[ 73 146 118  93 103 106 141 141 118 133  73 116]  (36)
[137 133 152 140 140 153 135 123 145 148 138 132]  (115)
[209 130  67  83  81  71 129 105 145 104 138 136]  (103)
[ 87 118 101 113 109 112 124 140 131 158 154 129]  (172)
[ 50 122  67  81  83  71 121 152 100 133 111 118]  (21)
[ 97 152 163 119 127 153 153 131 141 169  99 126]  (180)
[152 140 138 153 135 123 145 144 126 169 100 121]  (17)
[ 42 123  79  86  86  88 127 153 117 164 130 122]  (89)
then: [130  67  83  81  71 129] : [105]
common (180) (36):  : [141]
then: [ 87 118 101 113 109 112 124 140] : [131]
then: [ 50 122  67  81  83  71 121] : [152]
then: [67 81 83 71] : [121]
then: [152 140 140 153 135 123 145] : [148]
then: [140 138] : [153]

[182  79 185  95 117]  (36)
[223  80 173  80 113]  (183)
[182  79 185 181 144]  (172)
which: [182  79 185  95 117] : (36)
which: [223  80 173  80 113] : (183)
then: [ 80 173  80] : [113]

[161 124  87 201 166  61 118 152]  (89)
[ 98  70  88 152 164 146 138 173]  (172)
[160 211 239  91  98 236 183 130]  (17)
[103  69  76 161 163 120 127 167]  (29)
[181 216 213 123 125 174 162 122]  (21)
[106  68  72 168 166 113 126 169]  (180)
then: [168 166 113] : [126]
then: [201 166  61] : [118]
then: [ 88 152 164 146 138] : [173]
common (172) (17):  : [98]

[ 53 147  45 104] = (144)
[ 76 140 130 110] = (39)
[ 85 138 130 114] = (36)
[ 37 129 127 140] = (183)
[ 46 144 132 102] = (180)
[ 80 139 113 112] = (103)
[ 56 144 133 104] = (172)
[ 46 109 127 139] = (21)
[ 59 143 124 107] = (89)
[235 102 127 162] = (29)
[ 72 138 131 106] = (115)
[ 59 143 131 108] = (17)
common (103) (21):  : [139]
then: [ 56 144] : [133]
then: [ 46 144] : [132]
common (180) (21):  : [46]
which: [ 59 143 131 108] : (17)
common (183) (39):  : [140]
which: [ 59 143 124 107] : (89)

[ 94  49 128  49 163 128 131  85] -> (36)
[164 144 117 144 116 133 167 128] -> (144)
[ 94  49 164  48 116 133 167  79] -> (21)
then: [164  48 116] : [133]
which: [ 94  49 164  48 116 133 167  79] : (21)
then: [144 116 133 167] : [128]
which: [164 144 117 144 116 133 167 128] : (144)

[122 127 133 105 140 152 115 108 109  98 122 139 158 151 123 119 121 119
 140 134 123 124 113 110] = (89)
[183 105  83 134 112  97 138 153 135 112 145  95  88 180 125 109 181 149
 128 163 123 108  79 105] = (115)
[139 131  54 102 140 128 113 134 108  98 145 123 135 166 119 112 121 119
 109 136 122 127 129 108] = (103)
[ 87 153 162 102 158 176 112 102 100 101 126 167 190 122 120 127  69  89
 136 109 124 147 171 122] = (17)
[183 105  83 134 112  97 138 153 135 112 145  95  88 180 125 109 181 119
 130 139 122 127 129 108] = (172)
[217  91  54 137 100  79 148 159 139 104 145  79  64 209 128 104 216 171
 130 183 122  95  45  93] = (144)
[ 88 180 125 109 181 119 128 139 123  79 191 101  88 202 107  94 112 106
 114 148 120 134 155  96] = (29)
then: [136 109] : [124]
which: [183 105  83 134 112  97 138 153 135 112 145  95  88 180 125 109 181 119
 130 139 122 127 129 108] : (172)
then: [ 88 180 125 109 181 119 130 139] : [122]

[126 128 156 122 143 160 132 145 123] -> (183)
[157 127 139 153 122 158 158 132 157] -> (144)
[128 139 191 121 213 160 132 132 152] -> (36)
[152 127 128 156 123 143 131 132 144] -> (29)
[125 121 148 123 192 130 122 139 129] -> (21)
common (21) (29):  : [123]
which: [126 128 156 122 143 160 132 145 123] : (183)
common (29) (21):  : [123]
then: [213 160] : [132]
then: [127 128 156 123 143 131 132] : [144]

[152 168 122 130 119 125 142 144 120 129 123 130 122 130 119 135 142 131
 141 127 139 130 131 118 124 118 110 134 118 116 128 128 135 133 128 130] -> (36)
[131 133 122 126 145 125 142 144 120 129  74 130 122 130 119 135 142 167
 141 127 139 137 131 118  46 118 110 140 118 130 128 128 135 133 128 130] -> (17)
[ 95  91 125 105  72 113 120 119 105 156 126 121 138  90  92  94  96 131
 131 123 163 139  92 101 108 132 133 151 133 119  77 136 138 107 134 118] -> (172)
which: [152 168 122 130 119 125 142 144 120 129 123 130 122 130 119 135 142 131
 141 127 139 130 131 118 124 118 110 134 118 116 128 128 135 133 128 130] : (36)
which: [131 133 122 126 145 125 142 144 120 129  74 130 122 130 119 135 142 167
 141 127 139 137 131 118  46 118 110 140 118 130 128 128 135 133 128 130] : (17)
then: [ 74 130 122 130 119] : [135]
then: [151 133] : [119]
then: [120 129 123 130 122] : [130]

[118  91 201 140  94  92 205] = (36)
[130 116 205 122  67  97 161] = (172)
[127  75  73 160  96 110 128] = (89)
[120  74  56 153  97 108 154] = (29)
[141 111 170  91 115  24  77] = (103)
[155 117  66 151  96 103 111] = (115)
[186  61  66 116 106 161 143] = (21)
[127 108  58  67 122  42 113] = (180)
common (36) (103):  : [91]
then: [122  67] : [97]

[124 127  96  79 179  85 121 102 159 122  94 132  86 159 150  87  97 103
 123 150 103 231 153 128 143 203 171 117 155 136 163 117  98 149 100 182
 231 140 101  75  92 181 142 179 157 108 139] : (17)
[ 66 135  75  51 118 121 112  56 170  76 127 159  53 128 135 128  66 139
 103 143  82 231 125 113  77 152 160 172 195 102 199  70 171 126 112  91
 149 132  91  82 146 206 102 160 201 152  91] : (183)
[142 126 112 179 149 133  91  82 232 206 102 160 201 138 126 119 189 109
 157 115 174  38 138 145 188 120 103  78  61 160  56 192 105 134 141  85
 112 127 164 167 112  53 161 105  50  96 171] : (39)
which: [ 66 135  75  51 118 121 112  56 170  76 127 159  53 128 135 128  66 139
 103 143  82 231 125 113  77 152 160 172 195 102 199  70 171 126 112  91
 149 132  91  82 146 206 102 160 201 152  91] : (183)
which: [142 126 112 179 149 133  91  82 232 206 102 160 201 138 126 119 189 109
 157 115 174  38 138 145 188 120 103  78  61 160  56 192 105 134 141  85
 112 127 164 167 112  53 161 105  50  96 171] : (39)
then: [103  78] : [61]
then: [171 126 112  91 149 132  91  82 146 206 102 160] : [201]

[ 66 143 143  77  98 151  78  52 152 193 140 154  86] = (36)
[152 140 102 168 109 183  53  63 130 151 155 203 105] = (29)
[214  92 156 199 145 135  85 147  94  40 203 212 209] = (183)
[ 57 112 188 126  85 108  42 189  81 161 168  83 190] = (180)
[ 58  95  62 185  70 192 215 103 197 121  75  49  47] = (172)
[ 48 143  55 126 186 161  96 122  63 147 211  73  59] = (17)
[148  54 176 195 110 122 172  63  53 134  91 161 205] = (39)
[ 67  61  96 134  72 182  78 161  86 122 101  69 213] = (103)
then: [103 197 121] : [75]
then: [ 48 143  55 126 186 161  96 122  63] : [147]

[174  80 110 151 141 107 112  95 143 109 175 138  63 220 113 114 176 199
 121 237 115 122 156 145 164 224 207  65 173 133 150 192 169 102  71] = (172)
[149  49 157 170 144 122 126  64  76 142 134 124 223  59 153 146 121 105
 131  52 140 174 160 102 132  69  77 204  77 176 107 174 142 158 195] = (29)
[101 212 184 145 146 175 174 186 163 161 121 137 224  61 151 160 114  94
 149  49 157 169 144 122 174  64 175 214  86 164 121  82 129 172 206] = (89)
then: [142 134 124 223] : [59]
then: [149  49 157 169 144 122 174  64 175] : [214]
then: [ 69  77 204  77 176 107] : [174]
which: [149  49 157 170 144 122 126  64  76 142 134 124 223  59 153 146 121 105
 131  52 140 174 160 102 132  69  77 204  77 176 107 174 142 158 195] : (29)
which: [101 212 184 145 146 175 174 186 163 161 121 137 224  61 151 160 114  94
 149  49 157 169 144 122 174  64 175 214  86 164 121  82 129 172 206] : (89)

[171 148  99 132 231 144  91  87 202] = (36)
[195 218 127  78 195 102 160  67 205] = (183)
[126 158 129 123 121  95 148  94 149] = (115)
[155 172 140  93 123 106 157  90 148] = (21)
[112 132 220 107 150 101 135  91 145] = (17)
[155 170 143  97 141  87 172  49 162] = (39)
[172 156 100 132 234 108 112  44 205] = (29)
[136  77 107 150 217 118 156  46 195] = (180)
[160 156 100 132 234 108 112  44 205] = (103)
[159 189 153  85 168  74 171  31 200] = (89)
[151 134 111 131 153 133  95 157 155] = (172)
[136  77 107 150 220 112  54  80 175] = (144)
then: [158 129 123 121  95] : [148]
then: [107 150 220] : [112]

